Below are the code and all the weights of a small trained network. Each question names an input and a target symbol and asks about switching units off, where a switched-off unit gives its printed mean instead of its output.

import numpy as np


def w(rows, s, z=0):
    codes = np.array(rows[::2]) - 128.0
    scale = np.full(codes.shape[1], s)
    scale[-1] = z or s
    return codes * scale


def f(y):
    return y / 2 * (1 + np.tanh(0.7978845608 * (y + 0.044715 * y**3)))


def softmax(a):
    e = np.exp(a - a.max(-1, keepdims=True))
    return e / e.sum(-1, keepdims=True)


def log_softmax(a):
    a = a - a.max(-1, keepdims=True)
    return a - np.log(np.exp(a).sum(-1, keepdims=True))


def net(x, mask):
    ids = ['ΦΩεμσψ'.index(c) for c in x.split()]
    T = len(ids)
    res = E[ids] + P[:T]
    q, k, v = (res @ M[0].T for M in (Q, K, V))
    z = softmax(np.where(np.tri(T) > 0, q @ k.T / 2**0.5, -1e9)) @ v
    res = res + np.where(mask[0], z, O[0][:, -1]) @ O[0][:, :-1]
    y = f(res @ A[0][:, :-1].T + A[0][:, -1])
    res = res + np.where(mask[1:9], y, B[0][:, -1]) @ B[0][:, :-1]
    return log_softmax(res[-1] @ U[:, :-1].T + U[:, -1])


Q, K, V, O, A, B = {}, {}, {}, {}, {}, {}
E = w([
[205,4,173,144,99],'Φ',
[102,92,220,105,128],'Ω',
[178,48,170,143,170],'ε',
[79,154,183,4,57],'μ',
[134,143,145,138,152],'σ',
[239,151,102,183,111],'ψ',
],0.014)
P = w([
[139,116,181,65,136],'0',
[109,166,140,190,99],'1',
[62,80,121,138,147],'2',
[119,146,141,195,100],'3',
[174,153,143,7,140],'4',
[123,149,126,182,97],'5',
[65,74,56,128,153],'6',
[122,147,121,171,102],'7',
[163,122,137,80,144],'8',
[124,146,115,164,101],'9',
],0.016)
Q[0] = w([
[160,88,110,30,159],'h1',
[251,181,225,83,169],'h1',
],0.019)
K[0] = w([
[117,111,46,77,126],'h1',
[4,71,44,214,96],'h1',
],0.018)
V[0] = w([
[128,209,118,152,193],'h1',
[135,110,147,131,251],'h1',
],0.028)
O[0] = w([
[155,123,155,182,191,4],'h1',
[116,164,123,140,251,159],'h1',
],0.02,0.015)
A[0] = w([
[116,95,106,101,151,2],'n1',
[156,124,86,124,130,125],'n2',
[34,174,77,254,88,15],'n3',
[148,98,80,121,148,134],'n4',
[121,137,100,112,57,107],'n5',
[100,144,89,110,188,91],'n6',
[112,201,173,183,94,132],'n7',
[26,96,110,195,118,193],'n8',
],0.014,0.0064)
B[0] = w([
[107,243,27,168,92,143],'n1',
[52,152,207,139,115,131],'n2',
[213,253,107,45,77,134],'n3',
[113,148,173,86,112,137],'n4',
[140,91,92,154,174,250],'n5',
[147,89,196,201,82,186],'n6',
[35,171,79,104,133,144],'n7',
[170,145,174,78,143,158],'n8',
],0.016,0.025)
U = w([
[201,89,96,110,64,3],'Φ',
[96,97,139,75,2,197],'Ω',
[188,108,93,127,183,191],'ε',
[61,113,58,151,135,45],'μ',
[250,127,110,55,120,215],'σ',
[134,142,65,191,55,68],'ψ',
],0.0075,0.0024)

Each question gives the input, a string of symbols that net reads in full, and the target symbol t.
The units are the heads (2 rows each of Q, K, V and O) and the neurons (one row each of A and B). Each row of codes is followed by its name. A weight is (code - 128) times the scale printed after its matrix; where a second scale follows, it is the last column's (O, A, B and U).
mask holds one flag per unit, heads first, then neurons. A switched-off unit (its flag False) gives its mean, the last column of its rows in O or B, instead of its output. The means were averaged over made-up inputs and are rounded, as every weight is.
A unit's drop is (log p(t) with every unit on - log p(t) with that unit switched off) / (log p(t) with every unit on - log p(t) with every unit switched off).
The circuit of an input: a set's keep is (log p(t) with only the set's units on - log p(t) with every unit switched off) / (log p(t) with every unit on - log p(t) with every unit switched off). Starting from all 9 units, units are removed one at a time, each time the one whose removal leaves the highest keep (on an exact tie, the one counted first), for as long as the keep stays at least 0.8.
circuit, biggest first: the units of the circuit, biggest drop first
unit that matters most: the unit with the biggest drop
k most important neurons: the k neurons with the biggest drops, biggest first
drop when u is switched off: that unit's drop, to one decimal
input Ω μ μ ψ ε, target Φ: circuit, biggest first	n5, h1
input μ Ω ε Ω μ, target ψ: circuit, biggest first	h1, n6, n1
input ε μ μ Ω ψ ε σ σ, target σ: 3 most important neurons	n3, n6, n1
input ψ ε Φ Ω ψ, target μ: circuit, biggest first	n5, h1, n2
input ψ ψ ψ Φ Ω ε Φ μ, target μ: unit that matters most	n5
input Φ μ μ Ω Φ Ω ψ, target μ: circuit, biggest first	n5, h1, n6
input Ω σ σ Ω ε ψ μ, target ψ: circuit, biggest first	n6, h1, n1
input Φ Φ ε Φ ε Φ σ, target ψ: circuit, biggest first	n6, h1, n1
input Φ Ω μ ψ Ω Ω Φ μ σ, target μ: circuit, biggest first	h1, n5, n8
input Ω σ μ σ Ω σ ε, target Ω: 3 most important neurons	n5, n4, n6
input σ ψ Ω Φ Ω Ω Ω, target Ω: circuit, biggest first	n5, h1, n6
input Ω Φ ε, target Ω: 4 most important neurons	n5, n6, n4, n8
input Ω Φ Ω Ω ε σ Φ, target ψ: circuit, biggest first	h1, n6, n1
input σ Ω ε ψ Φ, target ψ: unit that matters most	h1
input Φ Φ Φ, target μ: 3 most important neurons	n5, n1, n6
input μ μ σ ψ ε Ω ε ε ψ, target ψ: circuit, biggest first	n6, h1, n5, n1
input ψ Ω Ω ε ε Ω Ω, target ψ: circuit, biggest first	n6, h1, n1
input ψ Φ ε, target σ: 4 most important neurons	n5, n8, n6, n7
input Ω Φ σ, target Ω: 3 most important neurons	n5, n6, n8
input σ ε ψ, target ε: 2 most important neurons	n1, n7
input μ ψ σ, target Φ: unit that matters most	n5
input Φ Φ Φ ψ Ω Ω ε Φ σ, target ψ: 4 most important neurons	n6, n1, n5, n8
input Ω Φ ε ε ε Ω ε, target ψ: 2 most important neurons	n6, n1
input Ω ε Φ Ω ψ ψ μ μ ψ, target Φ: 2 most important neurons	n5, n7
input Φ Ω ε σ Ω, target ψ: drop when n6 is switched off	1.1
input μ ε Φ Φ σ ψ σ, target ε: drop when n8 is switched off	0.1
